W: [ 75  33 -83   8 -46   2  23  12  15]
C: [ 58   2  -7  -9  -2 -12 -43   2 -43]
Y: [ 23 -46   8 -83   2  33  75  -1  18]
back: [23  2] -> W
back: [ 75  33   2 -83   8 -46  23] -> Y
back: [-7  2] -> C
back: [  8 -83  33  75] -> W
back: [-9 -7] -> C
back: [ 75  33   2 -83] -> Y

B: [ 27 -50  43 -34  28 -25   8  -3]
E: [ 30   8 -27 -29  22 -74  23  -3]
P: [-11  60 -33  28 -41  -1  -3   9]
Z: [ 28 -27   8  -3  28   8   9   4]
K: [ 13  71 -10  -8   8 -41  15   6]
J: [ 14  67  -8   3   3 -30  16   0]
back: [ -3   8 -25  28] -> B
[ 28 -27   8  -3  28   8   9   4] -> Z
back: [-25  28 -34  43 -50] -> B
back: [-27  28] -> Z

V: [ -1 -41 -56 -64]
T: [ -1 -41 -56  41]
X: [-56  34  -2 -41]
F: [ 54  72 -84  64]
back: [-41  -2] -> X
[ -1 -41 -56 -64] -> V
back: [ 41 -56] -> T

G: [ 15 -11 -33  38 -26  37 -25   4 -35 -16 -28 -19 -54  65 -31  77   2   4
 -26  14 -19]
L: [ 15 -11 -33  38  11 -19  10 -27 -60  43  29  23 -16  65 -31  77   2   4
 -26  14 -19]
S: [-25   3 -35 -16 -28 -19 -28 -35 -54   4 -19 -16  37  40 -26  -4  -3  -9
  26  -1  17]
back: [ 37 -16 -19   4 -54 -35 -28 -19 -28] -> S
back: [-19   4 -54 -35 -28 -19] -> S
back: [-19 -28 -16 -35   4 -25] -> G

zaru: [  0   1  15  19 -68   9]
pugil: [28  1 -7 30 -7  3]
Vemib: [ 5  1  1  3  1 -2]
sapib: [ 4  0 -1  4 10  1]
Veta: [ -3 -28  -1   4  -1   1]
Dom: [12  2  2  1  7 -8]
nulud: [ 44  26  29  -8  16 -29]
zub: [ 13  10  16 -16  15 -20]
fozo: [-66 -72 -68   9  15  19]
Tuma: [ 1 -2 -1 -1  3 -3]
kor: [-80 -88 -82  11  19  22]
fum: [ 33  -5 -28  72 -35  32]
back: [1 3 1 1] -> Vemib
back: [ 19  15   9 -68] -> fozo
back: [-28  -5] -> fum
[ -3 -28  -1   4  -1   1] -> Veta

R: [ 17  -6   0  -7 -24 -22   4   1 -26 -31   9   4  13]
A: [ -1  31  19  30  -9  -1  22  15  -3  -3 -74   4 -70]
N: [ 66 -22 -11 -25 -46 -42   2 -13 -43 -54   1  -6  71]
H: [-67  30   0  37  43  42   3   0  41  46   1   2 -69]
Q: [-64  25  -1  31  19  30  -9  -1  22  15  -3  -5 -74]
U: [ 70 -27  -2 -32 -39 -43  -1  -5 -39 -36   3  -8  76]
M: [-64  25  -1  31  19  26  -9  -1  22  15  -3  -5 -74]
back: [ -6   1 -54 -43 -13   2 -42 -46 -25 -11 -22  66] -> N
back: [-74  -5  -3  15  22  -1  -9  30  19  31  -1] -> Q

gos: [ 32   2  28  18  16   8 -21   2  13 -23  13  -7 -10 -56   9 -19  51 -30
 -31]
Zem: [ 22 -52   1  39 -10 -56   8  13  16  13 -21   9   2 -23  -7  25  63 -36
 -32]
Nep: [ -6 -35  -1  -1  26   0 -14   5 -40 -41  16  33 -40 -66  -2 -26  54   2
 -14]
Figiz: [  2 -43   8  -6  24  -5  -5   5 -25 -30  20  30 -50 -65  -7 -24  42   0
  -5]
bamap: [ 41  -8  38  14   5  12 -23   6  23 -26  11  -7  -6 -58   8 -15  55 -32
 -28]
fita: [-43 -22  12  97  20  -3  -2 -30  29 -31  19   8   7   4  15  13  47 -12
 -49]
lepi: [  2  13 -23  13  -7 -10 -58 -12  16 -41 -30  21  -9 -36  45  10  55   6
 -26]
luveg: [ -8  37  37  80  44 -74  20 -18 -48 -23 -16  37  11 -15  -3 -20  59 -46
 -26]
Zitu: [-15   8  38  71  32 -55  29 -11 -42 -21  -2  36   2 -19  12 -24  62 -40
 -27]
bigek: [-32 -60  40  51   0 -13  51   3 -29 -19  27  31 -22 -26  47 -31  68 -26
 -29]
Laz: [-14  13  38  73  34 -60  28 -13 -43 -22  -5  36   3 -17   9 -24  61 -41
 -26]
back: [  9 -56 -10  -7  13 -23  13   2 -21   8  16] -> gos
back: [-16 -23 -48 -18  20 -74  44  80  37] -> luveg
back: [-56 -10  -7  13 -23  13   2] -> gos

